Below is a small trained network, with its code and all its weights. Each question gives an input and a class and asks what happens when units are switched off, that is, made to give their printed mean instead of their output.

import numpy as np


def w(rows, s, z=0):
    codes = np.array(rows[::2]) - 128.0
    scale = np.full(codes.shape[1], s)
    scale[-1] = z or s
    return codes * scale


def f(y):
    return y / 2 * (1 + np.tanh(0.7978845608 * (y + 0.044715 * y**3)))


def log_softmax(a):
    a = a - a.max(-1, keepdims=True)
    return a - np.log(np.exp(a).sum(-1, keepdims=True))


def net(x, mask):
    res = np.array(x, float).reshape(1, 4) / 4 @ E
    y = f(res @ A[0][:, :-1].T + A[0][:, -1])
    res = res + np.where(mask, y, B[0][:, -1]) @ B[0][:, :-1]
    return log_softmax(res[-1] @ U[:, :-1].T + U[:, -1])


A, B = {}, {}
E = w([
[170,177,10,155,68,97,233,179,117],'x0',
[113,153,83,159,116,119,1,225,88],'x1',
[155,177,178,5,75,190,135,126,43],'x2',
[133,237,71,167,241,168,120,74,78],'x3',
],0.0089)
A[0] = w([
[49,105,183,136,179,143,103,90,134,34],'neuron 0',
[88,93,175,126,157,171,88,138,138,30],'neuron 1',
[89,87,146,108,156,146,80,80,147,150],'neuron 2',
[109,130,85,149,95,85,14,227,100,54],'neuron 3',
[134,38,137,68,80,111,138,182,160,66],'neuron 4',
[182,167,93,121,78,136,187,158,94,95],'neuron 5',
[80,64,155,231,149,76,113,161,224,208],'neuron 6',
[91,74,180,108,191,171,112,90,140,113],'neuron 7',
[107,110,143,190,124,109,186,47,178,78],'neuron 8',
[171,107,157,93,124,119,210,25,160,99],'neuron 9',
[166,131,187,24,30,204,144,132,55,127],'neuron 10',
[114,101,140,105,124,106,206,50,148,49],'neuron 11',
[119,148,37,143,80,91,209,158,120,71],'neuron 12',
[74,112,172,65,170,113,93,119,101,108],'neuron 13',
[138,130,184,86,144,129,70,86,144,73],'neuron 14',
[78,125,162,105,51,92,133,166,204,73],'neuron 15',
[114,219,80,173,244,143,142,48,75,1],'neuron 16',
[63,81,29,177,138,64,101,90,210,17],'neuron 17',
[162,32,122,119,96,44,117,134,151,24],'neuron 18',
[133,73,123,102,159,157,2,112,121,228],'neuron 19',
],0.0078,0.0038)
B[0] = w([
[145,62,108,141,116,68,88,78,135,181],'neuron 0',
[155,100,114,148,72,73,85,37,128,166],'neuron 1',
[139,99,120,121,95,84,175,110,151,192],'neuron 2',
[2,214,42,44,88,105,86,110,84,222],'neuron 3',
[147,151,201,68,200,144,15,194,185,194],'neuron 4',
[183,53,127,168,100,62,133,49,119,182],'neuron 5',
[163,102,93,173,163,219,179,178,63,245],'neuron 6',
[145,100,97,134,79,86,164,68,164,206],'neuron 7',
[93,182,69,147,106,179,100,113,49,189],'neuron 8',
[14,179,69,51,94,114,90,165,84,218],'neuron 9',
[157,82,117,158,197,206,161,154,43,255],'neuron 10',
[60,210,78,8,96,94,67,108,87,185],'neuron 11',
[177,42,137,142,81,6,124,44,171,200],'neuron 12',
[175,103,109,137,104,110,153,108,120,188],'neuron 13',
[158,113,99,157,119,102,135,64,122,183],'neuron 14',
[140,195,199,96,159,118,45,144,187,179],'neuron 15',
[158,169,196,92,190,149,14,162,217,226],'neuron 16',
[178,79,118,123,150,157,102,102,4,195],'neuron 17',
[185,171,181,83,176,135,39,142,147,172],'neuron 18',
[100,83,125,137,102,90,157,157,134,231],'neuron 19',
],0.0081,0.0097)
U = w([
[9,167,97,104,81,95,103,117,94,110],'0',
[191,65,131,147,76,39,128,83,160,120],'1',
[185,89,125,144,160,202,133,126,50,89],'2',
[168,156,197,111,179,124,71,140,217,105],'3',
[103,110,141,153,130,146,188,163,151,252],'4',
[95,160,178,167,82,123,204,146,202,42],'5',
[96,177,205,187,55,126,191,134,184,49],'6',
],0.016,0.023)

Each question gives the input, the list of numbers given to net, and the class t.
The units are the neurons (one row each of A and B). Each row of codes is followed by its name. A weight is (code - 128) times the scale printed after its matrix; where a second scale follows, it is the last column's (A, B and U).
mask holds one flag per neuron, in row order. A switched-off neuron (its flag False) gives its mean, the last column of its row in B, instead of its output. The means were averaged over made-up inputs and are rounded, as every weight is.
A unit's drop is (log p(t) with every unit on - log p(t) with that unit switched off) / (log p(t) with every unit on - log p(t) with every unit switched off).
The circuit of an input: a set's keep is (log p(t) with only the set's units on - log p(t) with every unit switched off) / (log p(t) with every unit on - log p(t) with every unit switched off). Starting from the 12 units with the biggest drops (on a tie, the unit counted first), units are removed one at a time, each time the one whose removal leaves the highest keep (on an exact tie, the one counted first), for as long as the keep stays at least 0.8.
units of the circuit, in order: the units of the circuit, biggest drop first
unit that matters most: the unit with the biggest drop
top k neurons: the k neurons with the biggest drops, biggest first
drop when u is switched off: that unit's drop, to one decimal
input [4,4,-6,-7], class 3: top 3 neurons => neuron 15; neuron 4; neuron 18
input [-4,-5,-4,-3], class 0: units of the circuit, in order => neuron 9
input [2,-3,3,3], class 4: units of the circuit, in order => neuron 3; neuron 17; neuron 8; neuron 0
input [-7,6,-6,-3], class 1: top 2 neurons => neuron 9; neuron 1
input [-5,-3,-6,-2], class 2: top 2 neurons => neuron 6; neuron 12
input [0,-7,-3,6], class 0: top 3 neurons => neuron 9; neuron 8; neuron 11
input [-8,-7,-6,5], class 1: top 2 neurons => neuron 0; neuron 7
input [-1,4,7,-8], class 3: top 3 neurons => neuron 4; neuron 15; neuron 6
input [-3,3,0,0], class 4: top 2 neurons => neuron 9; neuron 11
input [-3,-2,-2,3], class 4: top 2 neurons => neuron 12; neuron 4
input [5,-7,6,-6], class 0: top 3 neurons => neuron 9; neuron 11; neuron 6
input [-5,4,-2,-6], class 3: top 2 neurons => neuron 4; neuron 15
input [7,-2,5,6], class 1: top 2 neurons => neuron 5; neuron 12
input [-5,-3,-7,6], class 2: top 3 neurons => neuron 6; neuron 17; neuron 8
input [-1,-1,-1,-2], class 4: unit that matters most => neuron 16
input [3,0,0,1], class 4: top 3 neurons => neuron 7; neuron 0; neuron 1
input [-4,5,-8,-7], class 2: top 2 neurons => neuron 6; neuron 17
input [-7,2,-7,6], class 1: top 3 neurons => neuron 10; neuron 0; neuron 7
input [0,7,8,1], class 2: drop when neuron 6 is switched off => -0.2
input [5,-4,-7,4], class 2: units of the circuit, in order => neuron 17
input [1,1,-5,8], class 3: drop when neuron 16 is switched off => 1.6
input [6,2,-8,-5], class 2: drop when neuron 6 is switched off => 0.9
input [-8,0,1,1], class 1: drop when neuron 12 is switched off => 0.0
